[[ 16  14  24 -22  -8 -13]
 [ 34  20 -12  -6  33 -14]]
->
[[ 34  20 -12  -6  33 -14]
 [ 16  14  24 -22  -8 -13]]

[[ -3  11  -3 -21   6  -5  18  -3  -8   4  -8   5]
 [  3   1   7  32   8   4  -7   0  10   6  -2  -6]
 [-30  30  -7  16  38 -30  14 -24 -19  14 -27  -7]]
->
[[  3   1   7  32   8   4  -7   0  10   6  -2  -6]
 [ -3  11  -3 -21   6  -5  18  -3  -8   4  -8   5]
 [-30  30  -7  16  38 -30  14 -24 -19  14 -27  -7]]

[[-37 -16   1 -12  -3]
 [-11  14  13   6  11]
 [  7   3   3  -9  -8]
 [  4  -6  -9  -3  14]
 [-15  28   3  -3  15]
 [-20   2   4  -4  -3]
 [ -3  38  -8  -5  -6]]
->
[[  7   3   3  -9  -8]
 [  4  -6  -9  -3  14]
 [ -3  38  -8  -5  -6]
 [-11  14  13   6  11]
 [-15  28   3  -3  15]
 [-20   2   4  -4  -3]
 [-37 -16   1 -12  -3]]

[[ 26   0 -36  -3  -3]
 [-15  -8 -15 -11  17]
 [ 31 -38  17  16   7]
 [ 22  10 -10 -20  32]
 [-11  29 -19  13 -11]
 [  9  10   8  35   3]]
->
[[ 31 -38  17  16   7]
 [ 26   0 -36  -3  -3]
 [ 22  10 -10 -20  32]
 [  9  10   8  35   3]
 [-11  29 -19  13 -11]
 [-15  -8 -15 -11  17]]

[[ 29  13 -30   2  -3 -10  23  -7 -13 -12  28  25 -18]
 [-15  34  11  17  16   1  15   7  17 -10  11  15  20]
 [ 17 -20  -5  -8 -18 -14 -18  37  32  16 -15 -16  -4]]
->
[[ 29  13 -30   2  -3 -10  23  -7 -13 -12  28  25 -18]
 [ 17 -20  -5  -8 -18 -14 -18  37  32  16 -15 -16  -4]
 [-15  34  11  17  16   1  15   7  17 -10  11  15  20]]

[[ -4 -43  17   0  26]
 [ 44 -34  14 -23 -41]
 [  0  -1   0   0   3]
 [ -8   8  -2   8   5]
 [ -5  14 -12   9  -3]]
->
[[ 44 -34  14 -23 -41]
 [  0  -1   0   0   3]
 [ -4 -43  17   0  26]
 [ -5  14 -12   9  -3]
 [ -8   8  -2   8   5]]
---
[[ -7  17  31  -8  -7  20 -34  -2]
 [ -2 -14   7  14 -12 -20  -2  22]
 [ 19  -3 -15  -4   1 -29  18  -6]]
->
[[ -7  31  -7 -34]
 [ -2   7 -12  -2]
 [ 19 -15   1  18]]

[[-20  29 -24  15  18 -15  32 -16  -8 -10  10  10  -6 -26 -19]
 [ -5  18 -29  30  15 -37 -11  43  35  21 -28 -21 -15   2 -14]
 [ 22 -24  35 -43 -30  25   5  -7 -12 -35  25  34  20   6  16]
 [ 32  14   3  24  14  -4 -34 -22 -36   4 -37 -37 -13   4  24]
 [ 34   2  -5  11  -1  -2 -23  26  14  11 -20 -17  -6  13  27]]
->
[[-20 -24  18  32  -8  10  -6 -19]
 [ -5 -29  15 -11  35 -28 -15 -14]
 [ 22  35 -30   5 -12  25  20  16]
 [ 32   3  14 -34 -36 -37 -13  24]
 [ 34  -5  -1 -23  14 -20  -6  27]]

[[ 29  17  10  13 -16  24  14   0   8 -37 -18  -5]
 [ 32  14  13   4 -20  27   8   3  -3 -34 -15  -6]
 [ 33   4   9  11 -12  19  18  -9  -5 -32 -15  -2]
 [ 30  13  -6  15 -16  22  24  -2   6 -38 -13   2]
 [ 29  18   9   8 -25  28  20   2   1 -31  -9  -8]
 [ 32  17  16   2 -23  28   9   4  -6 -33 -13  -6]
 [ 27  17  17   1 -25  38   6   0 -11 -34 -13  -3]
 [ 31  18  16  -1 -25  28   6   5  -7 -32 -10  -9]]
->
[[ 29  10 -16  14   8 -18]
 [ 32  13 -20   8  -3 -15]
 [ 33   9 -12  18  -5 -15]
 [ 30  -6 -16  24   6 -13]
 [ 29   9 -25  20   1  -9]
 [ 32  16 -23   9  -6 -13]
 [ 27  17 -25   6 -11 -13]
 [ 31  16 -25   6  -7 -10]]

[[ 17  35  -6  26 -10 -27   6  17]
 [ 21 -26  22  24 -27  23   4  10]
 [-18  12 -12   7 -27   6   7 -18]
 [-26 -11  11 -10  23  19 -31  20]]
->
[[ 17  -6 -10   6]
 [ 21  22 -27   4]
 [-18 -12 -27   7]
 [-26  11  23 -31]]

[[  0 -13   5  -6  23  11   7  36 -24]
 [ 14  11  -5   4  -6  -4 -12 -26  42]]
->
[[  0   5  23   7 -24]
 [ 14  -5  -6 -12  42]]

[[  0 -14  10   3  -7 -10   4   8   4  -1   2 -22  14 -11]
 [  2 -33  -8  19  18  19  35   1   2  23 -39  43  32   7]
 [  8  11 -18 -16  -1 -14  -1   9   6  17   2  -1 -10  -7]
 [-11  11  12  20 -14   7   7  13  -8   2  27 -17  12  -7]
 [-17 -21 -31  -3 -21  11 -11  -3  -7   0  -9   4   3  -2]]
->
[[  0  10  -7   4   4   2  14]
 [  2  -8  18  35   2 -39  32]
 [  8 -18  -1  -1   6   2 -10]
 [-11  12 -14   7  -8  27  12]
 [-17 -31 -21 -11  -7  -9   3]]
